Below are the code and all the weights of a small trained network. Each question names an input and a target symbol and asks about switching units off, where a switched-off unit gives its printed mean instead of its output.

import numpy as np


def w(rows, s, z=0):
    codes = np.array(rows[::2]) - 128.0
    scale = np.full(codes.shape[1], s)
    scale[-1] = z or s
    return codes * scale


def f(y):
    return np.maximum(y, 0)


def softmax(a):
    e = np.exp(a - a.max(-1, keepdims=True))
    return e / e.sum(-1, keepdims=True)


def log_softmax(a):
    a = a - a.max(-1, keepdims=True)
    return a - np.log(np.exp(a).sum(-1, keepdims=True))


def net(x, mask):
    ids = ['ΣΨβδημτφω'.index(c) for c in x.split()]
    T = len(ids)
    res = E[ids] + P[:T]
    u = 0
    for l in range(2):
        r = res
        for j in range(2):
            rows = slice(2 * j, 2 * j + 2)
            q, k, v = (r @ M[l][rows].T for M in (Q, K, V))
            z = softmax(np.where(np.tri(T) > 0, q @ k.T / 2**0.5, -1e9)) @ v
            o = O[l][rows]
            res = res + np.where(mask[u + j], z, o[:, -1]) @ o[:, :-1]
        u += 2
        y = f(res @ A[l][:, :-1].T + A[l][:, -1])
        res = res + np.where(mask[u : u + 16], y, B[l][:, -1]) @ B[l][:, :-1]
        u += 16
    return log_softmax(res[-1] @ U[:, :-1].T + U[:, -1])


Q, K, V, O, A, B = {}, {}, {}, {}, {}, {}
E = w([
[173,121,166],'Σ',
[149,62,153],'Ψ',
[109,110,80],'β',
[78,62,122],'δ',
[170,134,135],'η',
[138,252,234],'μ',
[159,100,167],'τ',
[141,122,147],'φ',
[178,135,109],'ω',
],0.021)
P = w([
[162,194,89],'0',
[221,215,2],'1',
[193,220,52],'2',
[131,178,116],'3',
[170,178,98],'4',
[204,178,75],'5',
[185,178,89],'6',
[170,178,144],'7',
[172,177,151],'8',
[244,167,96],'9',
[231,165,88],'10',
],0.0069)
Q[0] = w([
[111,25,134],'L0H0',
[94,86,234],'L0H0',
[251,196,148],'L0H1',
[202,136,163],'L0H1',
],0.011)
K[0] = w([
[193,48,113],'L0H0',
[159,103,38],'L0H0',
[52,254,184],'L0H1',
[215,216,197],'L0H1',
],0.0087)
V[0] = w([
[184,122,1],'L0H0',
[152,215,8],'L0H0',
[183,88,64],'L0H1',
[127,174,131],'L0H1',
],0.0088)
O[0] = w([
[191,100,50,213],'L0H0',
[146,66,6,254],'L0H0',
[182,111,186,161],'L0H1',
[156,129,49,176],'L0H1',
],0.011,0.0059)
A[0] = w([
[71,95,206,78],'L0N0',
[154,184,129,26],'L0N1',
[68,85,214,102],'L0N2',
[148,50,175,137],'L0N3',
[110,161,76,103],'L0N4',
[193,130,141,84],'L0N5',
[120,120,76,109],'L0N6',
[123,252,62,118],'L0N7',
[208,77,206,181],'L0N8',
[221,149,178,87],'L0N9',
[140,139,68,114],'L0N10',
[144,37,116,130],'L0N11',
[94,229,101,91],'L0N12',
[56,23,138,116],'L0N13',
[181,199,102,2],'L0N14',
[96,228,115,108],'L0N15',
],0.011,0.0079)
B[0] = w([
[202,89,142,129],'L0N0',
[195,157,246,132],'L0N1',
[169,135,143,130],'L0N2',
[97,214,155,149],'L0N3',
[117,140,172,172],'L0N4',
[153,132,159,189],'L0N5',
[140,164,161,205],'L0N6',
[99,114,185,204],'L0N7',
[110,135,169,204],'L0N8',
[125,159,175,182],'L0N9',
[117,146,176,246],'L0N10',
[204,129,157,233],'L0N11',
[208,98,164,152],'L0N12',
[179,170,230,139],'L0N13',
[119,117,227,165],'L0N14',
[187,106,164,150],'L0N15',
],0.011)
Q[1] = w([
[56,40,94],'L1H0',
[7,89,154],'L1H0',
[110,118,134],'L1H1',
[131,54,124],'L1H1',
],0.013)
K[1] = w([
[154,215,248],'L1H0',
[180,209,129],'L1H0',
[136,146,156],'L1H1',
[162,139,222],'L1H1',
],0.012)
V[1] = w([
[157,52,156],'L1H0',
[157,29,108],'L1H0',
[159,205,254],'L1H1',
[124,191,68],'L1H1',
],0.0074)
O[1] = w([
[133,133,160,155],'L1H0',
[131,92,205,139],'L1H0',
[118,247,192,249],'L1H1',
[2,95,72,97],'L1H1',
],0.0076,0.018)
A[1] = w([
[93,173,76,19],'L1N0',
[165,99,179,210],'L1N1',
[66,122,64,13],'L1N2',
[157,127,128,156],'L1N3',
[71,8,71,25],'L1N4',
[160,108,63,12],'L1N5',
[179,59,114,153],'L1N6',
[62,10,26,244],'L1N7',
[174,168,111,84],'L1N8',
[127,88,57,40],'L1N9',
[141,119,162,118],'L1N10',
[51,38,16,242],'L1N11',
[132,126,151,64],'L1N12',
[105,92,10,59],'L1N13',
[149,112,224,148],'L1N14',
[150,144,162,123],'L1N15',
],0.015,0.011)
B[1] = w([
[191,120,104,128],'L1N0',
[108,125,76,219],'L1N1',
[219,185,232,128],'L1N2',
[135,115,109,162],'L1N3',
[60,68,53,128],'L1N4',
[201,194,223,128],'L1N5',
[64,97,125,131],'L1N6',
[254,209,33,128],'L1N7',
[129,90,161,176],'L1N8',
[65,112,163,128],'L1N9',
[127,134,131,171],'L1N10',
[239,194,239,128],'L1N11',
[151,142,185,143],'L1N12',
[87,184,73,128],'L1N13',
[113,125,113,253],'L1N14',
[121,100,128,202],'L1N15',
],0.014,0.046)
U = w([
[117,175,75,225],'Σ',
[255,108,175,125],'Ψ',
[133,216,135,154],'β',
[174,143,150,56],'δ',
[73,163,145,1],'η',
[73,113,204,34],'μ',
[103,64,40,170],'τ',
[115,180,148,106],'φ',
[76,197,144,104],'ω',
],0.0086,0.0057)

Each question gives the input, a string of symbols that net reads in full, and the target symbol t.
The units are the heads (2 rows each of Q, K, V and O) and the neurons (one row each of A and B). Each row of codes is followed by its name. A weight is (code - 128) times the scale printed after its matrix; where a second scale follows, it is the last column's (O, A, B and U).
mask holds one flag per unit, layer by layer, with each layer's heads first. A switched-off unit (its flag False) gives its mean, the last column of its rows in O or B, instead of its output. The means were averaged over made-up inputs and are rounded, as every weight is.
A unit's drop is (log p(t) with every unit on - log p(t) with that unit switched off) / (log p(t) with every unit on - log p(t) with every unit switched off).
The circuit of an input: a set's keep is (log p(t) with only the set's units on - log p(t) with every unit switched off) / (log p(t) with every unit on - log p(t) with every unit switched off). Starting from the 12 units with the biggest drops (on a tie, the unit counted first), units are removed one at a time, each time the one whose removal leaves the highest keep (on an exact tie, the one counted first), for as long as the keep stays at least 0.8.
units of the circuit, in order: the units of the circuit, biggest drop first
most important unit: the unit with the biggest drop
k most important neurons: the k neurons with the biggest drops, biggest first
k most important neurons of layer l: the k neurons of layer l with the biggest drops, biggest first
heads that matter: for each layer, one digit per head in row order, 1 if its drop is at least 0.15 and else 0, layers parted by /
drop when u is switched off: that unit's drop, to one decimal
input β β φ φ, target τ: units of the circuit, in order -> (L1H1; L0H0)
input ω ω δ, target Ψ: units of the circuit, in order -> (L0H0; L0N11; L0N13)
input Σ β η β ω Σ, target τ: heads that matter -> 11 / 01
input Ψ ω ω ω φ Ψ μ β μ, target μ: heads that matter -> 00 / 00
input Ψ φ ω β β β ω, target τ: heads that matter -> 11 / 01
input ω β φ β ω Σ β, target Ψ: units of the circuit, in order -> (L1N1; L1N14)
input ω ω β ω ω ω ω φ δ, target Ψ: 3 most important neurons of layer 0 -> (L0N11; L0N10; L0N6)
input ω ω ω φ, target Ψ: units of the circuit, in order -> (L0H0; L0N11; L0H1)
input φ β β ω Ψ, target τ: most important neuron -> (L0N11)
input ω Σ ω ω ω β β Σ, target τ: 2 most important neurons of layer 0 -> (L0N14; L0N9)
input φ δ ω μ, target μ: 4 most important neurons -> (L1N12; L1N14; L0N7; L1N15)
input β φ ω, target τ: 2 most important neurons of layer 1 -> (L1N1; L1N6)
input φ β β τ η φ β φ φ, target τ: 2 most important neurons -> (L1N12; L0N9)
input β ω η, target τ: 2 most important neurons of layer 1 -> (L1N1; L1N6)
input φ β Σ ω ω β Σ β ω τ, target τ: most important unit -> L1H1
input β ω Σ ω ω β β ω β τ Ψ, target τ: 3 most important neurons of layer 1 -> (L1N1; L1N6; L1N14)
input β β β β η, target τ: 2 most important neurons of layer 1 -> (L1N6; L1N1)
input ω ω ω ω, target Ψ: drop when L1N8 is switched off -> 0.2
input β ω ω ω ω β, target Ψ: drop when L0H1 is switched off -> 0.1
input ω ω ω ω ω ω φ, target Ψ: drop when L0H1 is switched off -> 0.2
